Below are the code and all the weights of a small trained network. Each question names an input and a target symbol and asks about switching units off, where a switched-off unit gives its printed mean instead of its output.

import numpy as np


def w(rows, s, z=0):
    codes = np.array(rows[::2]) - 128.0
    scale = np.full(codes.shape[1], s)
    scale[-1] = z or s
    return codes * scale


def norm(h):
    return h / np.sqrt((h * h).mean(-1, keepdims=True) + 1e-5)


def f(y):
    return y / 2 * (1 + np.tanh(0.7978845608 * (y + 0.044715 * y**3)))


def softmax(a):
    e = np.exp(a - a.max(-1, keepdims=True))
    return e / e.sum(-1, keepdims=True)


def log_softmax(a):
    a = a - a.max(-1, keepdims=True)
    return a - np.log(np.exp(a).sum(-1, keepdims=True))


def net(x, mask):
    ids = ['γεηθλμσω'.index(c) for c in x.split()]
    T = len(ids)
    res = E[ids] + P[:T]
    u = 0
    for l in range(2):
        r = norm(res)
        for j in range(2):
            rows = slice(2 * j, 2 * j + 2)
            q, k, v = (r @ M[l][rows].T for M in (Q, K, V))
            z = softmax(np.where(np.tri(T) > 0, q @ k.T / 2**0.5, -1e9)) @ v
            o = O[l][rows]
            res = res + np.where(mask[u + j], z, o[:, -1]) @ o[:, :-1]
        u += 2
        y = f(norm(res) @ A[l][:, :-1].T + A[l][:, -1])
        res = res + np.where(mask[u : u + 12], y, B[l][:, -1]) @ B[l][:, :-1]
        u += 12
    return log_softmax(norm(res)[-1] @ U[:, :-1].T + U[:, -1])


Q, K, V, O, A, B = {}, {}, {}, {}, {}, {}
E = w([
[25,160,115],'γ',
[216,103,6],'ε',
[124,130,188],'η',
[165,192,143],'θ',
[121,169,150],'λ',
[191,131,124],'μ',
[119,123,121],'σ',
[144,172,149],'ω',
],0.012)
P = w([
[156,147,92],'0',
[101,253,208],'1',
[217,47,166],'2',
[52,199,198],'3',
[73,187,198],'4',
[75,114,179],'5',
[92,220,151],'6',
[70,64,180],'7',
[107,202,138],'8',
[106,153,170],'9',
[5,93,150],'10',
[155,174,138],'11',
[40,52,92],'12',
[124,251,171],'13',
],0.0042)
Q[0] = w([
[101,130,106],'0.h1',
[111,124,131],'0.h1',
[147,99,59],'0.h2',
[71,254,175],'0.h2',
],0.014)
K[0] = w([
[159,120,153],'0.h1',
[154,139,124],'0.h1',
[225,162,177],'0.h2',
[18,7,102],'0.h2',
],0.015)
V[0] = w([
[115,249,187],'0.h1',
[179,77,244],'0.h1',
[165,129,190],'0.h2',
[157,143,48],'0.h2',
],0.02)
O[0] = w([
[109,41,68,252],'0.h1',
[254,92,93,169],'0.h1',
[157,74,126,143],'0.h2',
[94,144,185,75],'0.h2',
],0.019,0.017)
A[0] = w([
[34,150,133,241],'0.n1',
[147,117,175,99],'0.n2',
[137,135,133,20],'0.n3',
[116,141,106,179],'0.n4',
[153,137,131,86],'0.n5',
[247,100,179,163],'0.n6',
[183,138,133,93],'0.n7',
[141,14,118,191],'0.n8',
[116,197,38,255],'0.n9',
[139,117,177,93],'0.n10',
[69,93,237,182],'0.n11',
[133,92,123,107],'0.n12',
],0.013,0.0023)
B[0] = w([
[225,83,119,139],'0.n1',
[111,162,134,121],'0.n2',
[109,118,123,119],'0.n3',
[143,119,127,135],'0.n4',
[112,125,109,124],'0.n5',
[115,176,1,162],'0.n6',
[107,134,83,131],'0.n7',
[207,143,150,248],'0.n8',
[185,96,158,150],'0.n9',
[120,154,149,120],'0.n10',
[206,146,154,132],'0.n11',
[148,135,133,153],'0.n12',
],0.025,0.015)
Q[1] = w([
[170,93,121],'1.h1',
[225,40,81],'1.h1',
[174,149,186],'1.h2',
[255,97,145],'1.h2',
],0.018)
K[1] = w([
[70,123,134],'1.h1',
[7,103,153],'1.h1',
[82,106,89],'1.h2',
[74,34,146],'1.h2',
],0.022)
V[1] = w([
[6,236,78],'1.h1',
[147,132,194],'1.h1',
[33,13,168],'1.h2',
[183,88,43],'1.h2',
],0.018)
O[1] = w([
[226,44,164,9],'1.h1',
[77,123,164,123],'1.h1',
[6,136,40,127],'1.h2',
[135,235,164,253],'1.h2',
],0.016,0.017)
A[1] = w([
[222,195,169,119],'1.n1',
[136,169,145,68],'1.n2',
[67,152,70,104],'1.n3',
[193,34,149,2],'1.n4',
[125,249,64,91],'1.n5',
[153,146,50,161],'1.n6',
[146,43,119,81],'1.n7',
[155,157,59,128],'1.n8',
[86,21,35,95],'1.n9',
[28,193,167,148],'1.n10',
[133,123,133,76],'1.n11',
[145,108,135,86],'1.n12',
],0.014,0.0034)
B[1] = w([
[5,180,84,207],'1.n1',
[147,157,118,133],'1.n2',
[82,98,72,173],'1.n3',
[217,219,97,148],'1.n4',
[208,104,223,249],'1.n5',
[129,91,166,214],'1.n6',
[181,177,143,131],'1.n7',
[141,100,166,206],'1.n8',
[52,195,146,148],'1.n9',
[163,46,111,148],'1.n10',
[135,136,128,121],'1.n11',
[139,149,118,125],'1.n12',
],0.028,0.013)
U = w([
[76,191,122,86],'γ',
[97,192,251,120],'ε',
[188,121,45,132],'η',
[139,89,171,106],'θ',
[77,92,100,254],'λ',
[156,160,100,83],'μ',
[109,110,221,139],'σ',
[143,48,147,127],'ω',
],0.011,0.0083)

Each question gives the input, a string of symbols that net reads in full, and the target symbol t.
The units are the heads (2 rows each of Q, K, V and O) and the neurons (one row each of A and B). Each row of codes is followed by its name. A weight is (code - 128) times the scale printed after its matrix; where a second scale follows, it is the last column's (O, A, B and U).
mask holds one flag per unit, layer by layer, with each layer's heads first. A switched-off unit (its flag False) gives its mean, the last column of its rows in O or B, instead of its output. The means were averaged over made-up inputs and are rounded, as every weight is.
A unit's drop is (log p(t) with every unit on - log p(t) with that unit switched off) / (log p(t) with every unit on - log p(t) with every unit switched off).
The circuit of an input: a set's keep is (log p(t) with only the set's units on - log p(t) with every unit switched off) / (log p(t) with every unit on - log p(t) with every unit switched off). Starting from the 12 units with the biggest drops (on a tie, the unit counted first), units are removed one at a time, each time the one whose removal leaves the highest keep (on an exact tie, the one counted first), for as long as the keep stays at least 0.8.
circuit, biggest first: the units of the circuit, biggest drop first
unit that matters most: the unit with the biggest drop
top k neurons: the k neurons with the biggest drops, biggest first
top k neurons in layer l: the k neurons of layer l with the biggest drops, biggest first
heads that matter: for each layer, one digit per head in row order, 1 if its drop is at least 0.15 and else 0, layers parted by /
drop of u: that unit's drop, to one decimal
input η λ λ γ σ η λ ω η σ θ σ η, target ε: heads that matter : 00 / 01
input λ λ λ λ σ, target λ: heads that matter : 11 / 11
input γ μ ε ε η η σ η σ ω η η μ λ, target λ: circuit, biggest first : [0.h1; 1.h2]
input λ η λ λ λ η ω λ θ ω λ ω ω, target ω: top 3 neurons in layer 1 : [1.n1; 1.n5; 1.n6]
input η λ γ η σ λ θ λ η θ ω η θ, target ε: heads that matter : 01 / 01
input γ λ η η η γ θ η ε γ, target λ: heads that matter : 10 / 01
input γ η ε σ η μ θ, target λ: circuit, biggest first : [0.h1; 1.h2]
input λ η μ σ σ γ λ ε, target ω: unit that matters most : 0.h1
input γ ω η μ λ λ η ε μ η λ, target λ: circuit, biggest first : [0.h1; 0.n8; 0.n1; 1.h2]
input γ λ λ μ ω θ ε λ μ, target λ: circuit, biggest first : [0.h1; 0.n6; 1.h2]
input θ λ μ ε μ, target ε: heads that matter : 01 / 00
input η γ θ ε σ ε η, target ε: top 2 neurons : [1.n1; 1.n5]
input λ γ ε λ μ, target ω: top 2 neurons in layer 1 : [1.n10; 1.n3]
input λ ε γ, target ω: top 4 neurons : [1.n10; 0.n1; 1.n1; 1.n5]
input λ ω θ, target ω: top 3 neurons in layer 1 : [1.n1; 1.n5; 1.n3]
input γ λ η η η σ η, target λ: top 2 neurons in layer 0 : [0.n8; 0.n6]
input η θ σ η λ σ σ ω λ γ, target ε: unit that matters most : 1.h2
input σ λ λ λ η ε ω, target ε: heads that matter : 01 / 01
input λ ε θ η γ λ, target ω: top 2 neurons in layer 1 : [1.n10; 1.n1]
input ω ε ω, target ε: heads that matter : 01 / 00
input γ η μ η, target λ: top 3 neurons : [0.n8; 0.n1; 0.n6]
input λ σ λ η θ γ μ, target ω: top 4 neurons in layer 1 : [1.n1; 1.n5; 1.n3; 1.n10]
input λ ε θ γ, target ω: top neuron : [1.n10]
input ε η λ σ ε η μ ε σ, target ε: top 2 neurons : [0.n11; 0.n1]
input η λ η η λ λ ε λ γ μ λ, target ε: drop of 1.n1 : 0.2
input λ η η η σ η θ γ σ λ η, target ω: drop of 1.n1 : 0.5
input γ η η ε ε ε, target λ: drop of 0.n8 : 1.3
